In the rows, 128 means zero.
Each row is followed by its class number.
[108 139 136 106  77 116 126 135 131 141 109 164 204 125 113 129 108  72
  93 102 135 121  99 152 135 151 139 166 137 115 152 137 100  73 114 148
 126 148]
6
[131 134 128 153 153 113 132 133 109 114 101 159 133 159 169  28 126 138
 103 205 102 128 145  68 146  94 106 101 129 171 126  86 117 158 157 128
 130 131]
3
[140 134 125 156 150 104 126 134 117 103  92 148 129 153 165  22 121 134
  99 198 110 130 137  74 145  87 112 106 134 170 129  97 102 163 154 126
 134 132]
3
[125 114 162 124 131 128  91 136  92 123 104 154 148 133 172  57 134 155
  91 171 132 139 118  78 131 119 104 100 132 167 102  93 131 137 147 110
 137 156]
10
[106 143 142 108  85 123 136 137 127 158 112 161 212 123 119 129 117  87
  89  89 124 128  92 154 128 141 143 170 128 125 136 136  97  87 116 144
 124 151]
0
[119 115 161 135 130 129  94 142  92 123 104 157 122 125 185  69 140 156
  89 176 140 138 109  73 130 145 105 109 141 163 100  96 135 126 137 109
 138 153]
11
[ 96 144 122 113  78 129 155 129 139 147  88 142 208 134  94 141  97  94
  76 101 151 148  61 164 135 136 151 134 132 111 156 144 109  81 127 137
 140 122]
8
[121 111 160 127 131 131  99 135  94 119 111 145 133 128 189  77 131 161
  91 161 136 135 126  80 129 128 104  99 136 166 103  92 138 120 135 113
 131 152]
11
[116 144 130 103  71 121 139 135 139 155 101 163 221 125 109 134 107  81
  84  98 121 130  99 161 131 129 138 163 138 121 146 129  89  71 115 141
 109 150]
2
[106 132 129 104  83 115 126 132 132 151 117 157 225 122 107 131 112  79
  91 101 124 131  86 158 128 146 135 179 136 128 140 141  99  76 117 149
 121 151]
7
[ 98 149 116 121  90 127 150 128 136 145  74 147 202 131  93 126  96  85
  80 101 147 151  52 152 143 128 149 137 136 116 154 149 101  81 128 141
 147 127]
6
[116 130 134 109  76 109 132 135 129 158 107 160 222 136 113 131 109  84
  86 110 128 127 101 156 126 137 145 193 125 125 151 136  93  84 124 150
 124 151]
5
[108 101 141 115 153  64 171 153 119 127 133 106  90 193 241  94 128 151
 140  76 123  98  88 148 127 131  89 124 148 125 149 130  76 159 148 123
  56 125]
5
[112 115 136 110 156  73 165 150 123 125 127 104 102 184 227 104 130 152
 142  47 109 113  76 168 131 122  95 105 150 128 147 130  70 152 142 128
  43 125]
2
[133 132 132 149 162 124 113 131 118 111  95 156 131 151 152  27 129 138
 100 204 102 116 123  75 143 101 112  98 145 164 113 102  96 157 151 129
 133 134]
0
[122 104 155 136 145 136 104 132  83 116 107 164 137 127 172  87 126 155
  90 169 126 128 122  68 134 135 107 100 142 155 112  82 139 130 136 108
 133 154]
4
[125 111 159 122 135 141  98 138 101 124 126 156 134 122 177  75 130 151
  93 176 124 129 119  69 133 141  99 109 147 162 107  82 137 130 133 109
 136 151]
8
[ 98  98 126  82 129 103 139 130 136 135  84 106 135 196 175  83 119 133
 156  76 142 106  58 171 109 125 101 133 161 143 131 150  60 113 172 111
  42 135]
7
[116 134 136 104  72 122 138 134 130 156 101 171 206 132 109 115 104  82
  90 111 119 125  99 146 130 138 138 173 134 122 144 131  88  69 132 140
 122 152]
5
[101 106 137  79 128 113 136 125 143 149  88  93 138 189 164  82 125 134
 162  73 142  98  51 166 105 127 104 130 162 137 126 141  59 114 176 108
  47 138]
0
[ 98 104 126  84 128 116 138 131 140 137  79 105 139 192 163  95 120 139
 158  66 137 102  62 165 110 126 108 117 150 129 128 145  64 109 174 103
  36 134]
2
[139 126 130 144 160 118 120 132 111  99 103 166 121 160 153  45 133 146
 105 203 106 129 129  82 138  97 112 100 138 167 121 105 109 158 151 130
 126 136]
11
[118 130 136 109  76 122 130 142 131 155 117 179 201 124 108 127 111  82
  87 114 120 126 107 150 129 141 143 173 126 111 144 141 100  81 127 134
 124 152]
8
[104 141 112 110  82 138 163 123 140 140  86 134 197 127 102 140  90  97
  83  91 146 149  74 169 132 122 151 136 136 118 156 162 101  81 130 142
 139 130]
9
[113 129 135  96  78 125 130 132 129 152 107 175 207 128 118 128 101  82
  85 103 122 131  94 146 134 148 136 167 138 128 143 141  94  63 123 139
 120 154]
6
[105 105 143 112 162  75 164 154 122 127 136 109  79 187 242  91 129 148
 139  57 116 102  75 160 132 127  89 108 151 128 146 135  84 163 146 122
  63 122]
0
[ 99 142 114 120  94 124 151 128 130 151  80 146 207 133  86 148  95  89
  77 105 146 148  58 163 133 129 148 145 136 114 161 139 101  85 127 142
 133 131]
4
[127 105 159 125 127 128  99 144 101 117 104 169 137 126 171  70 132 156
  92 176 128 135 116  74 136 127 103  94 139 160 112  80 143 142 138 104
 128 159]
2
[136 132 133 147 167 121 125 138 109 107 102 167 128 145 153  27 131 135
 103 202  97 123 131  61 143  87 107  89 147 160 121  94 101 169 147 121
 137 136]
0
[110 136 130 113  80 120 143 132 125 155 106 173 212 127 124 132 109  81
  75 106 121 127  97 152 132 146 140 177 137 126 145 144  96  72 117 139
 120 152]
1
[110 112 132 119 144  82 169 142 119 124 132 110  90 175 232  91 131 145
 142  52 119 104  98 164 130 122  97 109 148 129 148 139  76 152 146 128
  52 124]
3
[108 147 116 108  82 126 156 133 135 147  76 149 202 123  93 138  96  94
  75 101 146 156  68 159 139 128 146 132 139 118 156 146  97  71 133 132
 133 127]
2
[124 111 161 127 134 130  90 135  95 115 110 168 128 133 163  59 134 150
  93 174 124 134 105  75 136 133 104 101 143 156 106  86 143 136 141 121
 145 150]
10
[108 151 119 109  82 129 158 137 135 147  74 150 188 131 106 122  93  96
  77 108 146 154  67 157 140 118 134 128 144 122 164 130 105  82 134 131
 131 131]
2
[109 145 113 110  79 130 157 118 133 144  86 150 194 118  97 134  90  89
  77 106 146 153  69 158 140 128 150 140 148 112 159 153  95  86 128 135
 132 135]
8
[109 127 136 106  87 103 129 137 131 152 107 151 208 133 110 132 106  82
  80 103 125 123  83 167 125 125 139 176 131 122 148 132  95  77 121 139
 107 145]
4
[108 136 128 107  73 110 140 127 129 150 112 153 219 131 131 122 108  88
  79 107 125 138  95 156 131 150 132 175 131 139 129 146  97  81 122 152
 117 153]
7
[134 123 135 145 160 118 113 137 115 118 106 160 124 156 167  29 126 135
  99 212 106 120 139  67 140  98  99 100 149 169 124  97 100 163 148 120
 135 140]
0
[136 132 118 154 154 114 124 133 113  99  93 162 136 158 160  39 122 134
 101 211 109 132 127  67 147  99 112 110 134 167 119 108 111 163 152 126
 141 138]
9
[105 107 128 108 154  74 160 141 122 131 132 114  95 183 233  94 125 146
 139  49 115 117  76 163 132 134  98 117 154 139 146 148  70 148 147 129
  46 123]
3
[111 133 130 100  74 118 135 127 136 155 109 156 215 127 114 127 103  86
  83 103 122 136  99 163 127 149 144 179 129 134 155 140 104  75 126 148
 120 147]
3
[121 109 157 128 131 138  95 132  93 115 105 163 123 125 165  71 125 151
  77 162 118 138  99  81 134 131 109  93 144 166 103  92 140 131 134 117
 137 151]
4
[107 100 132 120 165  67 154 148 114 118 130 110  84 192 227  99 122 144
 134  59 116 101  71 167 130 126  96 115 148 123 156 143  74 157 147 135
  51 128]
4
[100 109 135  90 124 105 133 131 136 135  88 101 128 199 172  82 130 129
 161  63 144 101  63 169 105 127 106 129 152 129 128 154  62 101 173 113
  47 138]
11
[113 138 132 111  78 117 129 135 121 158 105 177 208 127 116 120 114  78
  89  97 123 138  99 154 131 134 143 177 135 132 160 137  97  75 125 139
 125 146]
3
[107 142 117 101  80 132 161 125 140 150  82 159 192 128  92 136  94  98
  80 102 134 160  55 161 136 133 142 132 150 122 161 145  99  87 129 133
 125 137]
2
[112 126 132 100  83 115 134 137 128 152 122 164 217 130 123 131 112  85
  86 107 128 131  95 160 130 144 128 179 133 135 145 139 107  77 123 146
 122 150]
7
[102  95 135  85 135  96 141 133 131 136  88 107 134 199 170  83 124 135
 165  67 143 108  50 156 113 125 105 127 154 129 137 140  64 119 179 105
  54 136]
5
[102 142 115 116  84 120 151 126 132 147  81 145 204 132  94 123  91  88
  83 112 142 159  71 161 136 127 143 150 146 120 159 139 104  90 135 148
 137 131]
7
[ 98 111 128  86 126 112 138 121 143 135  83  89 141 200 158  79 114 134
 161  67 134 104  48 165 109 120 113 128 151 128 126 141  62 108 178 110
  43 130]
8
[108 131 134 106  79 109 139 130 128 153 120 164 216 124 117 144 113  81
  82 108 128 133 104 154 132 152 138 175 135 124 135 139 102  67 116 135
 115 146]
1
[105  99 134 111 157  75 155 152 122 127 134 107  93 197 239  89 119 149
 140  58 115 107  75 171 128 124  83 117 155 137 154 136  82 154 151 130
  52 125]
7
[114 103 135 117 165  67 163 153 124 128 136 107 107 186 231 101 136 142
 142  56 124  98  73 159 135 121  94 123 147 127 151 141  73 160 142 131
  65 123]
5
[123 114 165 129 129 136 105 138 100 127 105 157 137 129 176  61 133 159
  89 173 135 132 102  72 135 136 104 105 141 166 103  85 141 139 142 108
 144 156]
0
[ 98 102 136  84 125 103 127 120 134 141  87  96 136 193 164  79 124 129
 159  64 138 107  65 166 110 115 105 114 149 131 118 152  60 108 176 104
  50 137]
10
[103  97 131  90 134 109 149 133 139 141  87 109 135 200 168  90 123 138
 158  74 140 106  56 168 108 126 106 128 150 136 131 146  65 112 178  99
  48 139]
1
[102 143 115 108  82 138 155 125 136 158  83 153 206 125  92 128  97  93
  91  94 150 154  73 162 132 124 144 134 146 123 168 143  95  80 134 135
 128 133]
3
[110 106 134 120 167  68 150 151 118 117 136 106 100 186 237  91 124 150
 144  53 119 105  73 170 134 131  91 126 152 136 148 138  74 159 145 137
  52 127]
7
[100 104 130  93 130 107 149 130 137 134  82 101 136 200 179  82 122 134
 152  67 144 100  58 162 115 126 103 118 152 136 126 144  65 101 176 105
  51 134]
1
[ 99  96 140  81 124 108 129 123 132 146  87 100 133 192 171  87 124 130
 156  63 138 103  70 169 107 116 104 116 147 131 129 155  65 108 173  99
  56 139]
10
[ 99 106 128  99 127 112 138 124 133 145  82  97 133 189 171  79 127 134
 169  69 143 102  66 160 107 121 110 130 147 139 139 140  65 116 175 107
  53 138]
3
[100 138 117 106  81 127 147 131 141 146  83 156 184 138  95 135  95  85
  84 105 151 148  67 168 131 125 143 143 146 112 162 147 107  78 128 141
 130 129]
11
[129 128 129 146 167 127 129 130 109 108 102 164 135 166 164  37 126 142
 102 200 109 123 130  64 144 104 106 102 143 166 116  97 109 162 152 127
 135 136]
0
[130 128 125 150 163 116 128 136 109 111  94 160 126 165 171  41 123 131
  89 196  99 123 128  72 145  99 102  98 132 168 116 102 106 156 148 126
 133 139]
4
[104 147 120 112  86 132 158 130 139 150  85 152 201 135  86 124 100  95
  82 114 150 146  65 158 136 130 145 136 146 111 158 139 105  87 138 144
 141 127]
0
[105 100 127  88 128 111 131 125 138 137  92 107 131 196 157  93 130 134
 171  75 143  98  62 165 101 122 106 133 157 127 133 146  64 107 172 119
  40 145]
11
[109 153 113 124  91 130 161 127 126 145  74 148 212 131 102 131  94  92
  80 103 148 150  73 159 141 133 146 141 138 121 164 145  96  80 138 138
 140 134]
1
[138 130 125 146 158 118 128 140 113 100  99 163 127 165 173  35 117 135
  94 199 109 127 137  68 149 100 107 106 132 162 120 101 111 159 156 121
 137 133]
8
[121 102 168 124 128 131 106 138  97 111 109 149 128 126 172  69 135 165
  92 160 131 128 108  79 131 130 114  97 132 159 104  91 144 131 138 114
 141 146]
5
[102 143 122 114  86 115 156 124 135 151  76 145 183 126 101 137  88  90
  66 110 146 146  59 161 141 129 148 146 147 111 155 139 107  83 125 143
 128 128]
4
[105 140 118 108  79 135 156 136 144 152  88 143 197 133  94 128  92  93
  75 107 146 151  70 168 133 122 144 133 133 110 157 150 105  81 138 134
 140 129]
8
[111 101 140 103 150  73 156 152 127 116 139 108  84 180 232 101 123 148
 147  44 117 107  80 167 130 114  95 104 148 130 143 138  81 140 139 122
  54 125]
9
[109 116 132 112 154  79 169 155 129 127 136 107  97 192 236  98 127 142
 144  45 112 102  71 164 131 120  91 116 150 128 153 141  76 147 141 136
  60 123]
9
[107 103 134 112 161  66 158 150 122 123 138 106  97 191 232  87 127 147
 144  65 122 105  67 165 133 123  82 117 159 135 149 132  80 152 150 133
  50 122]
7
[104 111 137  90 135  95 130 127 121 139  85 106 131 195 180  85 131 130
 156  63 145 113  67 151 114 119 106 130 155 131 123 153  64 117 169 103
  58 133]
10
[123 109 166 122 129 126 109 138  98 114 113 149 135 122 173  69 138 157
  96 161 129 133 102  72 134 139 107 104 139 159 100  84 141 130 134 116
 144 151]
5
[126 110 164 127 129 136  94 136 101 114 113 160 125 123 170  70 135 158
  97 173 131 124 118  81 128 127 108 106 138 163 104  86 140 126 133 119
 129 157]
11
[133 139 128 159 158 108 127 136 110  98 100 158 136 159 165  29 121 142
  94 193 109 133 119  72 154 102 109 108 130 172 113  99 117 167 152 137
 138 131]
7
[123 109 156 133 135 136  90 139  89 122  97 160 131 123 176  71 124 148
  87 176 137 124 119  76 133 132 103 102 140 163 117  87 134 133 140 105
 134 159]
4
[ 96 139 116 124  86 121 158 123 129 151  86 139 207 128  88 143  97  94
  65 113 146 147  65 161 132 122 152 140 133 108 158 144 107  94 126 153
 133 131]
4
[ 98 103 131  86 132 106 128 131 130 138  89 105 122 187 187  98 127 131
 161  63 155  99  65 163 111 129 103 132 155 133 126 152  66 104 166 104
  41 138]
11
[119 112 155 131 120 121 103 138 102 126 109 158 140 123 171  60 139 151
  91 186 141 143 113  68 132 131 103 107 147 166 112  77 143 138 135 114
 137 149]
3
[108 130 131 110  78 111 133 130 129 158 115 161 215 119 110 134 117  84
  92  98 130 132 104 157 126 140 147 179 129 123 146 145  96  76 120 139
 114 145]
3
[ 98 107 132  93 131 107 140 126 132 142  88  97 153 196 171  89 125 138
 158  69 140 101  61 161 108 125 107 131 152 135 128 138  66 109 173 113
  40 139]
1
[108  98 136 101 152  77 158 145 122 123 141 107  94 187 232 105 122 150
 138  50 116 109  77 170 128 126  95 113 152 124 147 142  76 147 145 125
  45 126]
8
